Here is a tiny trained network, its code and every weight. The questions are about switching its units off for an input and a target symbol, where a switched-off unit gives its printed mean instead of its output.

import numpy as np


def w(rows, s, z=0):
    codes = np.array(rows[::2]) - 128.0
    scale = np.full(codes.shape[1], s)
    scale[-1] = z or s
    return codes * scale


def f(y):
    return np.maximum(y, 0)


def softmax(a):
    e = np.exp(a - a.max(-1, keepdims=True))
    return e / e.sum(-1, keepdims=True)


def log_softmax(a):
    a = a - a.max(-1, keepdims=True)
    return a - np.log(np.exp(a).sum(-1, keepdims=True))


def net(x, mask):
    ids = ['αβγδεζηθλξπστφψω'.index(c) for c in x.split()]
    T = len(ids)
    res = E[ids] + P[:T]
    u = 0
    for l in range(2):
        q, k, v = (res @ M[l].T for M in (Q, K, V))
        z = softmax(np.where(np.tri(T) > 0, q @ k.T / 4**0.5, -1e9)) @ v
        res = res + np.where(mask[u], z, O[l][:, -1]) @ O[l][:, :-1]
        u += 1
        y = f(res @ A[l][:, :-1].T + A[l][:, -1])
        res = res + np.where(mask[u : u + 12], y, B[l][:, -1]) @ B[l][:, :-1]
        u += 12
    return log_softmax(res[-1] @ U[:, :-1].T + U[:, -1])


Q, K, V, O, A, B = {}, {}, {}, {}, {}, {}
E = w([
[129,193,102,126,135,146,121],'α',
[52,91,137,151,148,81,122],'β',
[132,130,174,123,76,86,158],'γ',
[176,174,82,59,116,166,85],'δ',
[45,147,76,163,180,88,112],'ε',
[113,168,201,136,124,76,104],'ζ',
[136,154,135,81,147,135,188],'η',
[150,132,92,140,79,156,167],'θ',
[153,171,179,79,98,177,173],'λ',
[117,120,124,63,106,113,161],'ξ',
[120,87,131,122,117,80,199],'π',
[129,132,132,100,196,129,250],'σ',
[143,115,109,186,151,82,143],'τ',
[139,123,129,66,108,85,88],'φ',
[94,108,97,111,117,86,136],'ψ',
[74,100,28,159,93,113,135],'ω',
],0.024)
P = w([
[91,10,149,197,125,139,86],'0',
[131,159,176,109,133,73,159],'1',
[141,168,131,128,120,103,166],'2',
[141,146,137,165,131,82,167],'3',
[141,162,133,165,140,91,171],'4',
[146,164,116,175,143,110,183],'5',
[132,172,97,186,129,102,148],'6',
[142,172,87,182,123,103,122],'7',
[135,170,101,191,157,105,153],'8',
[152,160,86,187,148,109,149],'9',
[142,177,87,191,154,153,180],'10',
[137,177,79,203,148,136,152],'11',
],0.013)
Q[0] = w([
[107,15,174,95,80,132,22],'0.h0',
[124,112,52,71,46,18,202],'0.h0',
[85,80,209,173,1,199,92],'0.h0',
[97,198,132,133,17,153,173],'0.h0',
],0.0054)
K[0] = w([
[136,179,111,56,179,41,197],'0.h0',
[131,24,141,140,44,146,167],'0.h0',
[139,151,155,99,89,101,159],'0.h0',
[103,78,106,119,2,187,114],'0.h0',
],0.0054)
V[0] = w([
[87,185,103,163,251,86,28],'0.h0',
[23,134,94,32,73,64,131],'0.h0',
[47,184,119,111,41,134,182],'0.h0',
[160,183,178,123,138,3,163],'0.h0',
],0.0065)
O[0] = w([
[95,157,130,241,23,168,118,251],'0.h0',
[242,81,236,104,74,157,165,126],'0.h0',
[147,104,212,216,116,29,199,107],'0.h0',
[167,117,65,185,137,213,255,196],'0.h0',
],0.0081,0.0027)
A[0] = w([
[187,212,116,91,129,134,149,176],'0.n0',
[208,113,212,170,104,81,179,132],'0.n1',
[131,137,150,182,151,98,136,191],'0.n2',
[94,132,137,182,100,137,167,173],'0.n3',
[126,156,161,64,112,101,161,217],'0.n4',
[111,135,101,100,147,120,251,211],'0.n5',
[108,116,115,113,122,178,146,219],'0.n6',
[164,170,120,104,130,158,104,125],'0.n7',
[111,131,95,140,131,80,142,254],'0.n8',
[148,121,120,109,128,110,155,37],'0.n9',
[198,80,146,68,105,199,54,102],'0.n10',
[78,68,106,111,158,125,115,192],'0.n11',
],0.011,0.0039)
B[0] = w([
[122,122,127,183,111,3,125,184],'0.n0',
[125,77,60,25,169,82,149,203],'0.n1',
[205,178,107,151,69,154,95,215],'0.n2',
[188,145,168,117,92,125,94,227],'0.n3',
[236,114,122,232,123,171,99,167],'0.n4',
[127,123,83,134,100,114,80,251],'0.n5',
[107,123,160,134,126,7,41,149],'0.n6',
[58,115,72,105,112,120,164,142],'0.n7',
[153,221,148,142,122,92,166,233],'0.n8',
[23,126,93,159,77,167,185,139],'0.n9',
[104,36,121,140,79,110,213,136],'0.n10',
[118,95,115,106,58,20,125,156],'0.n11',
],0.0073,0.013)
Q[1] = w([
[47,87,202,72,90,250,132],'1.h0',
[66,121,113,174,248,136,159],'1.h0',
[254,164,133,156,40,85,103],'1.h0',
[129,64,141,118,56,201,216],'1.h0',
],0.0062)
K[1] = w([
[212,249,134,150,87,78,172],'1.h0',
[108,183,191,143,241,144,208],'1.h0',
[109,50,241,234,97,104,19],'1.h0',
[99,72,253,139,107,28,131],'1.h0',
],0.0052)
V[1] = w([
[196,124,213,158,137,188,98],'1.h0',
[55,241,126,183,167,157,78],'1.h0',
[133,92,254,203,49,147,103],'1.h0',
[218,138,143,116,153,123,147],'1.h0',
],0.0087)
O[1] = w([
[59,195,40,48,96,170,119,32],'1.h0',
[163,116,159,89,5,145,125,4],'1.h0',
[126,162,55,63,179,159,66,229],'1.h0',
[112,154,131,14,164,108,229,66],'1.h0',
],0.012,0.014)
A[1] = w([
[93,134,124,164,104,72,100,246],'1.n0',
[84,119,255,197,197,87,198,102],'1.n1',
[117,175,111,146,111,84,74,135],'1.n2',
[108,33,91,200,216,139,180,211],'1.n3',
[123,121,199,96,48,89,84,75],'1.n4',
[145,137,73,208,169,196,160,25],'1.n5',
[90,162,67,63,170,177,93,171],'1.n6',
[79,77,98,164,118,77,68,253],'1.n7',
[57,113,170,130,161,200,180,194],'1.n8',
[136,80,147,81,18,149,102,148],'1.n9',
[200,66,51,83,125,54,159,232],'1.n10',
[169,137,110,117,92,125,95,81],'1.n11',
],0.0081,0.003)
B[1] = w([
[245,157,121,102,174,124,92,190],'1.n0',
[107,120,91,44,79,159,208,231],'1.n1',
[151,103,72,135,61,167,165,199],'1.n2',
[133,176,172,128,138,176,152,255],'1.n3',
[67,93,59,68,176,19,159,150],'1.n4',
[131,83,157,159,105,189,116,199],'1.n5',
[192,41,76,189,204,64,143,177],'1.n6',
[212,129,130,53,102,129,107,205],'1.n7',
[158,221,90,92,232,78,75,130],'1.n8',
[177,188,166,77,184,129,159,154],'1.n9',
[101,203,126,154,87,150,91,189],'1.n10',
[2,99,141,153,148,183,148,171],'1.n11',
],0.0066,0.033)
U = w([
[116,88,165,105,46,131,180,101],'α',
[129,180,202,109,183,130,12,38],'β',
[91,210,154,55,48,150,113,232],'γ',
[113,28,94,101,121,152,205,87],'δ',
[103,79,142,152,199,106,85,91],'ε',
[144,171,96,141,130,108,136,250],'ζ',
[83,105,97,113,180,142,149,52],'η',
[107,2,86,138,167,102,106,61],'θ',
[68,148,95,106,116,125,181,106],'λ',
[133,173,126,158,130,165,108,70],'ξ',
[215,141,95,47,164,65,138,212],'π',
[122,121,87,46,123,208,97,2],'σ',
[145,84,133,152,119,216,115,42],'τ',
[73,107,86,158,180,11,144,42],'φ',
[130,59,129,177,101,23,105,157],'ψ',
[64,49,32,142,114,73,194,115],'ω',
],0.0066,0.0036)

Each question gives the input, a string of symbols that net reads in full, and the target symbol t.
The units are the heads (4 rows each of Q, K, V and O) and the neurons (one row each of A and B). Each row of codes is followed by its name. A weight is (code - 128) times the scale printed after its matrix; where a second scale follows, it is the last column's (O, A, B and U).
mask holds one flag per unit, layer by layer, with each layer's heads first. A switched-off unit (its flag False) gives its mean, the last column of its rows in O or B, instead of its output. The means were averaged over made-up inputs and are rounded, as every weight is.
A unit's drop is (log p(t) with every unit on - log p(t) with that unit switched off) / (log p(t) with every unit on - log p(t) with every unit switched off).
The circuit of an input: a set's keep is (log p(t) with only the set's units on - log p(t) with every unit switched off) / (log p(t) with every unit on - log p(t) with every unit switched off). Starting from the 12 units with the biggest drops (on a tie, the unit counted first), units are removed one at a time, each time the one whose removal leaves the highest keep (on an exact tie, the one counted first), for as long as the keep stays at least 0.8.
circuit, biggest first: the units of the circuit, biggest drop first
k most important neurons: the k neurons with the biggest drops, biggest first
top k neurons in layer l: the k neurons of layer l with the biggest drops, biggest first
input ε β γ ε ψ, target σ: top 2 neurons in layer 1 -> [1.n11; 1.n0]
input ε α τ τ ε ω ζ τ τ ε ε, target σ: circuit, biggest first -> [0.h0; 1.h0; 0.n3]
input α τ τ α β τ τ θ ε ξ ε δ, target γ: circuit, biggest first -> [1.h0]
input ε π θ α τ σ, target σ: circuit, biggest first -> [0.h0; 1.h0; 0.n1]
input τ θ η τ α θ τ ψ, target ψ: 2 most important neurons -> [0.n11; 1.n1]
input τ ε ε π ε τ θ τ, target ψ: circuit, biggest first -> [0.h0; 1.h0]
input δ τ η τ ξ π σ σ τ β η ε, target τ: 2 most important neurons -> [0.n10; 1.n5]
input τ σ τ ε α τ θ, target ψ: circuit, biggest first -> [0.h0; 1.h0; 1.n3]
input φ θ τ, target ε: top 3 neurons in layer 1 -> [1.n5; 1.n6; 1.n1]
input σ π α α τ ζ ξ ξ, target α: circuit, biggest first -> [1.h0; 0.h0; 1.n6]
input α α η π ψ ξ τ ε τ ε σ, target γ: top 2 neurons in layer 1 -> [1.n6; 1.n11]
input ψ θ ε δ ε η τ ε, target ξ: top 2 neurons in layer 1 -> [1.n5; 1.n6]
input σ τ ω, target α: circuit, biggest first -> [1.h0; 1.n6]
input α θ τ τ ε ε τ ζ τ ξ, target γ: 2 most important neurons -> [1.n6; 0.n1]
input ζ τ σ ε ε τ τ ω, target ω: 4 most important neurons -> [1.n6; 0.n8; 1.n3; 0.n5]
input α δ τ ε ε, target γ: most important neuron -> [0.n1]
input τ τ σ β α, target ψ: 3 most important neurons -> [0.n11; 1.n3; 1.n1]
input α τ ξ ε λ, target γ: top 3 neurons in layer 1 -> [1.n6; 1.n11; 1.n10]
input λ σ τ ε, target φ: top 4 neurons in layer 1 -> [1.n6; 1.n1; 1.n7; 1.n9]
input α π τ τ ε η, target γ: top 2 neurons in layer 0 -> [0.n1; 0.n5]
input β ξ τ σ τ ω ξ ε ω, target θ: 4 most important neurons -> [1.n6; 1.n3; 0.n1; 1.n1]
input φ π π φ ψ ξ β τ τ ε, target ε: top 2 neurons in layer 1 -> [1.n6; 1.n5]
input ξ θ γ θ, target η: top neuron in layer 1 -> [1.n3]
